Below are the code and all the weights of a small trained network. Each question names an input and a class and asks about switching units off, where a switched-off unit gives its printed mean instead of its output.

import numpy as np


def w(rows, s, z=0):
    codes = np.array(rows[::2]) - 128.0
    scale = np.full(codes.shape[1], s)
    scale[-1] = z or s
    return codes * scale


def norm(h):
    return h / np.sqrt((h * h).mean(-1, keepdims=True) + 1e-5)


def f(y):
    return y / 2 * (1 + np.tanh(0.7978845608 * (y + 0.044715 * y**3)))


def log_softmax(a):
    a = a - a.max(-1, keepdims=True)
    return a - np.log(np.exp(a).sum(-1, keepdims=True))


def net(x, mask):
    res = np.array(x, float).reshape(1, 8) / 4 @ E
    u = 0
    for l in range(2):
        y = f(norm(res) @ A[l][:, :-1].T + A[l][:, -1])
        res = res + np.where(mask[u : u + 15], y, B[l][:, -1]) @ B[l][:, :-1]
        u += 15
    return log_softmax(norm(res)[-1] @ U[:, :-1].T + U[:, -1])


A, B = {}, {}
E = w([
[127,130,128,127,129,127,129,127,126,128],'x0',
[140,135,110,67,143,102,12,86,92,117],'x1',
[128,127,128,129,128,129,127,129,129,127],'x2',
[113,134,120,149,117,119,110,72,163,255],'x3',
[130,125,130,129,127,126,127,127,130,128],'x4',
[129,132,126,128,126,127,128,128,129,128],'x5',
[129,126,127,128,134,127,129,127,129,128],'x6',
[146,129,132,31,95,155,140,192,184,161],'x7',
],0.021)
A[0] = w([
[120,126,127,155,117,133,112,96,125,201,94],'L0N0',
[128,106,127,145,130,146,55,108,124,136,15],'L0N1',
[115,140,135,145,128,128,118,129,124,135,74],'L0N2',
[140,140,115,110,139,163,127,134,123,171,77],'L0N3',
[131,127,125,140,125,137,124,159,105,25,201],'L0N4',
[123,119,142,124,116,156,113,160,129,94,93],'L0N5',
[128,125,124,108,117,132,102,148,130,119,77],'L0N6',
[107,124,134,84,122,136,91,135,97,119,78],'L0N7',
[137,120,126,5,121,137,154,208,160,99,85],'L0N8',
[137,126,131,144,114,80,112,125,184,97,127],'L0N9',
[138,129,127,120,130,82,131,102,119,136,70],'L0N10',
[131,125,126,60,137,124,13,89,101,112,195],'L0N11',
[145,130,128,126,129,126,127,127,121,124,89],'L0N12',
[133,132,121,32,113,136,137,180,179,206,2],'L0N13',
[142,143,132,141,117,113,124,122,132,102,61],'L0N14',
],0.033,0.0087)
B[0] = w([
[170,120,114,199,151,105,147,102,96,91,190],'L0N0',
[27,202,130,163,99,166,165,79,129,98,162],'L0N1',
[132,77,98,158,135,103,148,137,129,127,132],'L0N2',
[80,122,158,106,134,142,159,126,144,116,150],'L0N3',
[45,98,143,77,55,121,113,150,116,189,222],'L0N4',
[133,164,127,159,136,134,61,106,158,94,156],'L0N5',
[168,33,171,160,143,139,118,178,70,165,146],'L0N6',
[197,19,138,139,154,203,131,162,106,181,164],'L0N7',
[224,190,115,189,169,93,148,137,146,20,236],'L0N8',
[133,136,103,128,121,162,140,120,117,152,130],'L0N9',
[60,135,166,167,134,115,81,102,141,108,141],'L0N10',
[191,149,52,2,210,40,131,52,161,129,254],'L0N11',
[122,102,132,121,140,133,146,125,124,122,127],'L0N12',
[32,89,144,68,56,129,87,149,107,204,221],'L0N13',
[115,112,159,137,122,109,124,111,116,149,134],'L0N14',
],0.034,0.033)
A[1] = w([
[80,81,146,64,130,123,162,138,155,251,117],'L1N0',
[102,140,199,191,54,178,74,204,125,120,177],'L1N1',
[132,151,138,17,83,133,67,142,142,89,66],'L1N2',
[135,85,142,222,144,209,133,112,105,126,66],'L1N3',
[139,131,129,11,188,178,134,118,153,190,59],'L1N4',
[97,117,108,41,106,167,60,106,136,187,65],'L1N5',
[129,100,112,120,150,143,101,115,103,73,96],'L1N6',
[43,109,165,105,62,190,108,169,163,195,70],'L1N7',
[65,110,186,203,58,149,121,138,74,153,171],'L1N8',
[165,120,86,100,164,105,96,99,137,107,89],'L1N9',
[61,110,124,50,68,91,160,153,176,199,125],'L1N10',
[157,134,90,85,154,169,179,113,111,112,1],'L1N11',
[74,110,147,115,56,191,115,157,138,173,62],'L1N12',
[119,72,107,122,107,72,90,75,87,191,118],'L1N13',
[132,143,125,109,128,150,99,101,135,170,86],'L1N14',
],0.028,0.0043)
B[1] = w([
[83,104,109,76,47,112,139,140,107,69,232],'L1N0',
[130,185,165,146,88,216,213,109,206,89,200],'L1N1',
[137,60,74,122,161,86,101,114,65,151,222],'L1N2',
[173,103,120,53,136,85,57,177,116,143,156],'L1N3',
[83,143,183,216,10,140,118,226,95,60,208],'L1N4',
[127,133,119,140,47,97,113,153,132,26,221],'L1N5',
[152,148,140,94,97,109,137,108,196,191,148],'L1N6',
[145,137,168,193,206,201,166,120,168,227,218],'L1N7',
[223,89,132,129,198,144,156,185,141,179,202],'L1N8',
[106,126,183,181,183,218,168,137,134,254,210],'L1N9',
[81,89,96,18,137,160,91,88,86,159,255],'L1N10',
[113,95,184,253,111,178,115,175,126,143,158],'L1N11',
[123,150,166,152,218,169,179,137,166,184,195],'L1N12',
[96,188,127,145,88,129,100,104,142,61,225],'L1N13',
[103,130,132,159,111,126,108,147,113,120,148],'L1N14',
],0.037,0.03)
U = w([
[98,96,164,76,138,252,197,171,176,198,103],'0',
[255,93,116,143,182,73,100,180,122,146,248],'1',
[23,81,99,59,34,94,69,128,63,106,203],'2',
[108,206,114,208,175,84,135,19,141,128,4],'3',
[176,207,154,172,55,158,185,177,208,16,32],'4',
],0.014,0.0025)

Each question gives the input, the list of numbers given to net, and the class t.
The units are the neurons (one row each of A and B). Each row of codes is followed by its name. A weight is (code - 128) times the scale printed after its matrix; where a second scale follows, it is the last column's (A, B and U).
mask holds one flag per neuron, layer by layer. A switched-off neuron (its flag False) gives its mean, the last column of its row in B, instead of its output. The means were averaged over made-up inputs and are rounded, as every weight is.
A unit's drop is (log p(t) with every unit on - log p(t) with that unit switched off) / (log p(t) with every unit on - log p(t) with every unit switched off).
The circuit of an input: a set's keep is (log p(t) with only the set's units on - log p(t) with every unit switched off) / (log p(t) with every unit on - log p(t) with every unit switched off). Starting from the 12 units with the biggest drops (on a tie, the unit counted first), units are removed one at a time, each time the one whose removal leaves the highest keep (on an exact tie, the one counted first), for as long as the keep stays at least 0.8.
units of the circuit, in order: the units of the circuit, biggest drop first
most important unit: the unit with the biggest drop
k most important neurons: the k neurons with the biggest drops, biggest first
k most important neurons of layer l: the k neurons of layer l with the biggest drops, biggest first
drop when u is switched off: that unit's drop, to one decimal
input [-2,-3,3,-5,-5,7,6,2], class 4: 2 most important neurons	L0N8, L0N11
input [-7,-4,5,-6,-8,-6,4,5], class 4: units of the circuit, in order	L0N8
input [-6,-4,0,-1,-3,-3,-5,4], class 4: 2 most important neurons of layer 0	L0N11, L0N8
input [-4,4,8,8,0,6,-7,1], class 2: 2 most important neurons	L0N8, L0N13
input [3,6,-2,1,-2,3,-1,7], class 2: 3 most important neurons of layer 1	L1N4, L1N8, L1N7
input [4,6,6,0,8,-3,-7,6], class 1: 2 most important neurons	L0N8, L0N4
input [6,-8,-5,-4,3,6,-8,1], class 4: 2 most important neurons	L0N11, L0N13
input [-2,-2,3,0,7,2,8,4], class 4: 3 most important neurons	L0N11, L0N8, L0N4
input [5,0,2,0,8,-2,4,1], class 4: 4 most important neurons of layer 0	L0N11, L0N4, L0N8, L0N6
input [-7,5,-8,-5,0,-4,1,1], class 1: 2 most important neurons	L0N8, L0N13
input [7,-7,1,7,-1,2,-6,-1], class 1: 3 most important neurons of layer 0	L0N11, L0N4, L0N0
input [-5,-1,-1,-7,-7,6,-7,8], class 4: 2 most important neurons of layer 0	L0N8, L0N11
input [-5,6,6,1,-8,2,-8,4], class 2: 3 most important neurons	L0N13, L1N4, L0N0
input [2,4,-1,-3,6,7,6,0], class 2: most important unit	L0N4
input [5,1,-6,1,6,0,5,-5], class 3: 2 most important neurons	L0N13, L0N4
input [0,6,-1,0,1,4,2,-1], class 2: 2 most important neurons	L0N8, L0N0
input [1,-6,1,-3,0,3,5,6], class 4: 2 most important neurons	L0N8, L0N11
input [4,4,1,-1,-5,-7,0,5], class 1: drop when L0N8 is switched off	1.0
input [-7,7,5,4,4,3,2,-8], class 3: drop when L1N3 is switched off	0.0
input [-5,3,8,-3,-1,3,6,0], class 2: drop when L0N4 is switched off	6.9
input [-2,5,-4,3,1,3,-8,-2], class 3: drop when L0N13 is switched off	0.1
input [8,2,6,7,3,2,1,-1], class 3: units of the circuit, in order	L0N0
